Each row is followed by its class number.
[-45 -29  54 -27  -1  60  30  17 -12   7 -21   6 -39  -2  23 -92   6  20
  -2  26 -39 -46  -3 -13 -13  43  35  14 -11   8  50  19  22   3  19  18
  -1  14 -27 -63  13   8] | 6
[ 25  12  25 -15 -15  11  19  28 -24   0  24 -26   3  20  37 -12  -8  -2
  34  36  35 -51 -12 -36  21   3  22  24  -9 -12  -5  25  16 -11  -1   0
  18  -4 -12 -19  20 -15] | 1
[ 55  -6  40 -17  -5 -11  16   8 -45  20  25 -27  23  10  71 -16  -7  32
  16  41  48 -35  34  -9  -9  34  -5  46   9  -2 -10  22  17  -9  -6  35
  47  47 -14 -71  11 -10] | 4
[ 21   2  14 -32   3  14  14  58 -24  28 -29   1   0   1  59  -8  -4  12
  46  42  33 -51 -23  12   9  14 -33  34 -41   8  21  77  -1 -17   5   0
 -17 -21 -51 -53 -15 -15] | 2
[ 26  13  38 -41   8 -17  18  27 -48  23 -34   0   9  -9  60 -50  -8  11
  54  54  20 -56  27 -20  24  11  -2  34 -20  -4  21  29  34   9 -46  23
  -5   9 -13 -79 -28  -6] | 6
[-40 -37  55   4 -26  59  17  20 -31  -6  16 -20 -34 -10  24 -82 -15  16
   5  57 -16 -36   4   7 -28  53  33  26   1  23  38  -9  22 -30  -9  22
  24  13   0 -66  11  10] | 1
[  7   6  18  -2 -29  42   0  36 -30 -22 -29   9  19  18  22 -54  -4  -9
  50  49   4 -57  15  -6  21 -17 -13   7 -30   6  28  41  18 -10  20   1
 -17  -4 -66 -40 -19  -6] | 5
[ 10  23  -9 -61 -13  -3   2  48 -38  59  -8   1   0   7  71   8  11  20
  32  17  29 -39  -4  11  23  -5  -9  18 -32 -18  24  32   5 -24   7  10
 -32  -1 -20 -29   8 -24] | 8
[ 25   7  32 -31  -4  -7 -14  29 -48  37 -39   1  18  25  22 -18 -50  15
  54  19  33  -8  16 -31  21  27 -12  35 -38  12  48  48  21 -13  22  14
 -43  -4 -82  -5  -5  20] | 3
[ 17   5  12  12 -27  33  11  30 -53  54  12  12  24   6  27 -28 -16  21
  27  17  37 -37  33  13 -10  16 -28  48 -70   8   6  46  19 -23 -13  19
  22  16 -54 -32  10  21] | 5
[ 39   6  32 -49 -28  27  11  10 -37   6   8   5  26  10  64 -37 -14  29
  51  38  34 -39  10 -29  -5  42   9  66 -47  10  16  35  17  -6  17  30
  18  -4 -61 -29  -9   5] | 4
[ 24  40  59 -10  -3   7 -14  26 -23  32  -6  32  19  37  27 -41 -14  15
  40  34  50 -47  -1 -15 -11  16 -21  69 -51  18  -7  29  31  14  30  32
  30  25 -30 -38  -1  -1] | 2
[  6   8  38  23 -27  -3 -11  25 -31   5 -12 -47   8  30  48 -69  -4   2
  44  -8  36 -17  11 -33  42  39   3  41   1  31 -14  20   2  22 -33 -28
   6   9  -9 -73   2 -13] | 7
[-46 -19  -6  23 -24  25  46  -4  -1  14   8  -4 -31   7  44 -61   2  20
  -2  22 -11 -28  -6   5 -10  41  -7  20 -36  25   7  47 -23   6  10  42
  -8  14  -7 -31  -1  14] | 8
[-45 -41  34 -12 -40  25  24  25 -32  -6  18 -14 -30 -23  20 -98  -3  36
 -33  31   4 -34   8  20 -21  73  13  49  15   9  25  22  -4 -49  26  53
  12  31 -21 -15   5 -19] | 8
[-57 -19  34 -15 -20  38   5  46 -57   0  39   1 -25 -32  20 -81 -19  28
  -6  20 -13 -17  28  -9  -7  53   6  23   9  19  55 -14  23 -18  42  23
 -12   4 -22 -45  -9 -34] | 3
[ 13  13  56 -10 -14  17  40  19   1 -11   6   5   7  39  49 -50  -6  11
  33  43  35 -35 -27  -9 -17  36  -1  76 -34  23  -4  63   5   0  22  32
   4  42 -48 -58 -27  -9] | 2
[-60 -13  42 -10 -56  93  30  25 -11 -28  10 -18 -51   5  27 -99   9   9
   1  26 -17 -41 -13  -4 -13  78   4  38 -11  14  40   8  -6 -13  14  12
   6   8 -35 -71   6 -12] | 7
[-50 -11  68  15 -33  75  23  21  -3  26   0   4 -26   8  50 -47  39  12
  10  28  -3 -44 -33  12 -10  44  10  30   6  22  11  25  10  -5  -9  -9
   2  42 -48 -52  15 -16] | 4
[-47 -12  33  19   4  10  -3 -10 -15  16  18   9  -7 -22   6 -65  20  24
   0  23 -24 -23  13  30 -23  40 -19  51  21  40  33  26  -7   4  36  25
  -2  12 -26 -27 -29  -8] | 0
[-19  -2  37  51 -15  28  25  56  -9 -28  13 -35 -38 -12  13 -77   9  -3
  10  57  -8 -35  27  11 -32  47 -28  14   3   5  22  -2   4   7  39  12
  -4  59   9 -60 -22 -30] | 6
[-51 -46  26  26 -18  44  33  40 -16  -8  27 -12 -53 -27  18 -97 -13  24
  -1  52 -15 -53  11  -2 -11  44  16  20  -1  13  41  29   3  26  59  22
  -6  20 -27 -62 -14 -26] | 6
[-33 -38  10  16 -25  43 -10  34 -29  16  45   2 -44 -41 -19 -61  14  24
 -24  40   3 -30  37   9 -32  65  -5  40 -12   4  33  10  -6  12  53  30
  38  -1 -17  15   1 -11] | 6
[-68 -17  79 -23 -24  61  39  29  -3 -12   8   5 -37 -17  33 -98  -9  27
 -16   9 -19 -17  28 -22 -18  57  19  10   1  25  50  13   6 -19  30  23
  -8  13 -37 -50 -15 -11] | 3
[-33 -10  41   7 -13  62  44   3   3  12  22 -48 -37 -42  17 -67   7  29
 -31   4  15 -28  -7  19 -19  91 -19  42 -41  18  14  -1  -1 -15  13  -7
  25  34   1 -61  15  -9] | 7
[-45   8  51  -4 -53  57  12  44 -20  11   1   9 -31  -2  29 -60  26  10
   7  54  15 -49 -24   8 -12  45  25  26 -25   7  36  21  24  -4   1   8
  10  24 -49 -36   4  -5] | 4
[ 63  15  21 -39 -18 -21   5  51  10  36 -11   3   9   0  53  10 -33  13
  29  25  45 -17  21  21 -12  25 -25  16 -33  16  -6  -4   1   7  17  27
  -8  -2 -28 -35 -14 -45] | 0
[ -21    1   52    3   -9   31    5   43   -9    0   17  -16  -23    7
   16 -106  -20    6    5   47   11  -42    6   24  -44   52    1   35
   -8   23   36   -6   -5  -22   39   54    4   27  -12  -63  -20  -14] | 2
[ 31  20  23  -8 -28  11 -15  35 -28  -6 -22 -11   9  35  40 -58 -29   2
  55  30   7 -60   7 -23  12  42  34  66  -4  28   8  42  23  44 -13 -12
   7  -6 -26 -40  15  -8] | 1
[ 22  16  56   2 -13  -3  20  31 -12 -19   8  -3  11   6  57 -45  14  27
  23  40  47 -38  -8 -34  -1  25 -15  40 -19   5 -17  22  25 -11  24  12
  41 -12   1 -63   2 -35] | 2
[ 34  -1 -35  37 -40 -11  31  57 -20  45   7 -16  -9  10  51 -23  10   1
  -3  34  59 -45 -16  20  12  45 -23  20 -21  10 -29  46 -18  29  16  21
 -12  59 -23 -43   6 -41] | 8
[-28 -23   8 -12 -21  72  29  38 -11 -36   7 -30 -34 -12  45 -92 -11  11
   3  20 -45 -37 -14  -1 -14  69  -7  28 -20  25  31   4 -20 -18  28  11
   7  12 -21 -45   7 -19] | 7
[ 37  16  42  30 -32  11  36  25 -19   5 -23 -40   4  15  26 -18  -3  20
  35  26  56 -30 -22   4   4  61 -52  64 -24   5 -34  46  21  17 -19 -35
  21  35 -10 -38  35  -7] | 7
[-45  -6  18  -5 -31  59   1  22 -30 -22  29   9 -30  -3 -10 -86  22  -5
  -8  48 -25 -19  15   6 -34  16   2  31 -38  20  33  -2  19  -7  29  54
  24   2 -13 -10 -28 -20] | 6
[-28  -8  49  -4 -53  78  34  40   4  36  -3 -11 -45 -23  19 -86  11  22
 -11  28  18 -38  11  35 -34  98   1  44 -15   9  29   2 -18  -9 -14   5
  18  31 -37 -46  10  -1] | 7
[-31 -25  65 -13 -15  69  -1  47  -2   0   2  27 -40 -17  18 -41 -21  11
 -20  48  -1 -39   1  -3 -22  41 -16  12  -5  31  38   5  14  -9  40  24
   0  39 -50 -50 -10 -15] | 3
[-13 -16  44   7   7  31 -12  -9  -6 -14 -25 -53 -28 -28 -22 -77 -38 -12
 -23  35  23 -47  -5  32  -2  83 -11  35 -51  44  30  11  18   9   7  19
  18  63 -10 -41 -16  16] | 1
[-16   3  23   4 -15  26  23  58   9   0  45 -13 -35 -30  47 -78 -13  29
 -26   9  -7 -54 -21   6 -17  82  -2  68  -7  17   4  -2  -3  27  34  11
  20  49  -7 -51  17 -40] | 7
[-61 -18  18  16 -35  58  16  27 -11  16  27  -1 -35  -1  42 -74  24   1
 -10  33  -6 -34 -25 -17  -2  56   2  -5  -7  39  41  31 -40   0  57  30
 -15  34 -47 -23 -17 -24] | 3
[ 30  40  22  -2 -46  13  20  72  -2  12 -20 -11  17  48  30 -28 -10   0
  74  10  32 -29  26  12  -3 -25   7  11 -16 -27  26  50  -5   7  -5 -27
 -42  -7 -49   6  -4   5] | 5
[-50 -41  67 -18 -35  79  -3  59 -13 -24  33  14 -54 -45  -3 -95  22  16
 -33  27  19 -53  19  26 -11  63 -17  41  27   2  24  -2   3  22  25   3
  55  34 -43 -30   5  -7] | 7
[ 19  12  36 -37 -44   0  26  45 -29  18   7  -5   4  23  36 -45   7   3
   2  39  63 -46  19   7  13  26  13  39  -9   6 -21  33  14 -15   6  38
  -4  50 -39 -70  -6 -34] | 8
[-50   9  45  -6 -19  67  18  24  -7  30  -2  -5 -29  22  20 -66  28  -3
  23  40   8 -37 -20  14 -24  50  12  15 -40  23  38  28 -24 -13  19   9
  -2  21 -11 -42 -11  15] | 2
[-58 -12   2   9 -25  33  34  20 -15  -9  -4   8 -37 -13  15 -94  -9  12
  -4  55 -33 -44   2  11 -20  43   2  30 -53  41  23  44  -1  -3 -12  51
  -1  -9  -5 -14 -15  21] | 8
[-31 -42 -14  29 -32  52   3  28 -24   5  25 -41 -26  -3  -6 -35 -15  -2
  -9  19  -8 -20 -11  41 -28  52 -36  10 -30  18  38  16  -9 -27  26  18
 -19 -15 -17 -40  14   8] | 5
[-44 -19  26 -24  -1  44 -11  38 -50  32  23 -11 -31 -29   0 -38  -4  19
  -7  25   4 -24  25  18 -16  66 -26  10 -26  26  57  16   1 -16  44   8
  -2  11 -29 -29  15  18] | 3
[-29 -31  40  -7 -34  41   4  35 -28  -4  10  -7 -30   1  29 -79   5  25
  12  51  26 -41 -18  32 -21  44  -2  21 -41  33  19   2  30   2  13  18
  14  13  -4 -66  32  28] | 8
[ -1  27   3 -54 -30  13   8  25 -18  16   7  -5  -2  -7   7 -24 -15   4
  -7  -7  37 -34 -27   1  22  72  14  78 -75  24 -10  36  10  18   0  -7
   4  36 -40 -33  -2  -9] | 7
[-29  -9  36 -11 -28  27  16  27 -14  -6  38  12 -19 -10  24 -59  23   4
 -30  30   6 -28 -16 -22  -9  45  26  43  -5  13  15  19  13  20   6  37
  28  20 -22 -12 -24 -11] | 4
[-40   4  35  -5   8  38  11  32  -7 -12 -26  -9 -29 -19  -5 -81  -8  -8
  -4  45  -4 -44  -9  42 -19  27 -17   8 -36  28  36  14  17 -18   1  22
  -8   3 -10 -70 -29  -7] | 2
[-14   8  40  10 -30  49  13  47   9 -12 -27   5 -33   6  -4 -72 -19  -9
  19  44  -6 -42   5  29 -32  42  -4  10 -19  24  39  13  10  -2  -7  19
 -14   3 -56 -48 -12   8] | 0
[ 22  23  58  12 -23  27  28  19 -25  27 -35 -11  38  54  50 -58   8  -8
  71  21   6 -30  10 -19  12   8 -10  31  -4   8  10  31   9  -8 -25  -3
 -32  22 -31 -32 -13  -4] | 5
[ 11   4  35  11 -22  39  41  10 -12 -14 -12  17   5  21  37 -53  11  -5
  27  36  17 -47 -27  -1  16  32  20  38   5  21  -9  40   7  28 -30  -5
  14  87 -56 -24 -21 -19] | 0
[-43  -4  14  18 -23  69  19  48   4  -4  10 -30 -43  -4 -11 -73 -10  -4
  -1  -2 -17 -47   9  21  -4  57  -2  25  -7  22  11  24 -19   4  16 -22
 -10  13 -44 -42  23  -9] | 7
[-42 -30  41  13 -39  56  34  27 -26 -23  40 -48 -36 -21  12 -76 -11  20
 -14  23   2 -18  11  16 -30  91  19  55 -25  27  23  16  15 -20  31   3
  24  29  -6 -51   6 -16] | 1
[-38 -23  42  18  -8  26  35  10 -27   3  41 -19 -19 -19   4 -80  12  31
  -2  34  15 -40   2  26 -18  48  -7  45 -22  27  -5  13  34 -12   2  19
  13   5   0 -45  35  17] | 8
[-62 -22  75  26   7  50  44  12  17 -23  -5   7 -33   8  -6 -87  11 -13
 -10  68 -13 -35 -28  50 -23  22 -19  47 -28  81 -18  66  19  36 -23  26
  18  39 -12 -49 -39  -8] | 2
[ 11  38  45  11  -1  15  30  67  -6  -2  -7 -13  -4  47  26 -47  -5 -11
  62  40   3 -39  34 -13  -3   9 -20  41  -8  18  -2  52  18  23   8  -4
 -25 -34 -26 -62 -10 -31] | 2
[-13 -35  64   8 -32  44 -18  25 -21  33 -17 -13 -38 -25  -1 -61   3  29
 -16  63  29 -37  15  61 -50  47 -24  19   3   9  26 -15  13 -24   5  35
  48  47   3 -24  16 -17] | 6
[-40 -40  21   1 -27  24  14 -24 -25  -3  -4 -20 -25  23  15 -65   6  16
 -17  59 -11 -22 -39  43 -26  40  15  48   9  37  28  37   6 -20 -22  50
  -7  34   0 -44  -2  18] | 8
[-49  -7  58 -10 -17  42 -45  10   0 -30  18 -16 -42 -25 -12 -64  33  11
 -25  29   8 -49   2  44 -33  64 -10  47  -6  17  35  -6  15 -17  33  15
  35  44 -27 -60  13  -2] | 6
[ 23  23  46 -32 -40   6  -1  27 -15  -3 -16 -12   5  19  55 -53   7  21
  18  13  37 -39   9  -9  13  34   7  62  31  -5   3  29  -3  11 -12  -2
  22  33 -26 -47  -6 -33] | 7
[-37 -17  53  33  -7  47  10  17  18 -15  14 -18 -23 -10  19 -85 -14   5
  -5  34 -20 -47  52  43 -28  48 -38  14 -18  47  11   0  -3  32  33  23
  13  45  -4 -80 -12 -10] | 5
[-36 -25  53  16 -20  72  31  40  -1 -20   6 -23 -41   4  -4 -27 -25 -17
  10  11 -22  -7  22   1 -18  35  -4  -5  11  19  17  -9   3 -45 -23  -9
 -23  -1 -14 -57 -18 -16] | 0
[  7  15  47   5  12  11   5  13 -41   8 -25   3  11  29  27 -23 -11  -9
  55  47  41 -32 -17 -35  38  -6 -17  16 -25 -13  11  14  20 -20   0   7
  -5  39 -23 -30 -26  -4] | 2
[-16 -11  18  29 -13  44  25  30  -5 -28  17 -48 -21  -7 -11 -66 -12   1
 -11  35 -17 -38  35  51 -42  32 -38  15 -24  28  19  31   7   6   0  13
  15  -7  15 -38   7   4] | 5
[ -51  -14   34    8  -51   66   45   57  -11   -1   40  -16  -18   23
   -6 -114   25  -12    8   19   -5  -28    6   19  -19   52   32   -9
  -27   13   31   -9    0   -1   59   14  -23   18  -52  -34   20    3] | 5
[ 24  15  29 -34 -35 -14 -24  39 -37  30 -20   8   8  27  68 -15   5   4
  27  46  41 -48 -34 -15  31  63  14  71 -19  22   6  51  21  43 -10  16
   9  45 -58 -32  -4 -19] | 4
[-37  13  42 -35 -36  57  29  36   7   3  15  30 -10  16  32 -74  15   0
   9  22 -37 -42  11 -10 -25  56  15  58 -31  19  40  32  -1  10  13  34
 -19 -10 -46 -34 -19   7] | 5
[ 48  10  24 -67 -32  30  10  23 -42  23  -5  29  22   2  64 -27   8  31
  34  15  43 -23   7   8 -16  44  -1  39 -26 -24  34  -4   3 -40  12  32
  29  47 -70 -14  -3  -3] | 0
[ 27 -39  36 -11 -30  18   7  25 -40  37 -47  13  22  -4  47  -6 -25  17
   7  16  35 -30 -17   0  12  27 -40  14 -34   8 -14  23  20 -30 -40  14
  28  15 -11 -29  17  -2] | 5
[-12 -28  29  25  -4  41  36  36  14  -8  20 -40 -52 -16  25 -52 -19  14
  -1  50  -6 -49   3  54 -41  43 -14   7  22  27  32  32 -13  20 -16   8
   4   9  -2 -60  -2  -8] | 0
[-61 -30  43  57 -33  78  24   2 -17 -20  59  -1 -33   5  12 -66   5  -1
 -11  63  -2 -72   7   5 -12  18 -32  21  30  -2  23  17 -11   3  45  41
  16  71 -22 -62 -22 -24] | 5
[-52  10  48 -31 -31  53   2   1 -19  16 -20  -6 -32 -17   3 -81  18  17
  -6  39  -1 -47  -3  15 -26  70   8  42 -55  12  52  19   7 -31  38  33
  10  39 -29 -31  -9  -6] | 6
[ 24  -1  23 -11 -65  11 -10  12 -33   3 -24  24  14  35  33 -41  21   6
  14  61  52 -39  -6   9  14  16  22  65  12  23 -17  47  14  -5 -29  31
  11  44 -53 -35 -21 -25] | 8
[-12 -38  59   2  10  47  12  13 -10 -56  23 -28 -16  -2  15 -82 -15  21
   7   8 -16 -37 -12 -24 -15  29  17  47  29  14  36  39  28  18  14  -5
  11  -9 -23 -27   2  25] | 4
[-34 -31  25  58 -24  45  40  47 -28   4  37  -7 -14  -5  23 -62  -3   3
  14  46   0 -54  45  28 -19  37 -55  20 -14  24  -4  48 -11   4  21  23
  11  40 -37 -74   0   3] | 5
[ 34  35  25 -62 -18  32   6  63 -28  19  -7   3   7  -8  48 -25  26  29
  21  15  39 -38 -42  -6  18  34  16  57 -52 -17  24  13  35   6  25 -44
  18  39 -41 -11  25 -15] | 7
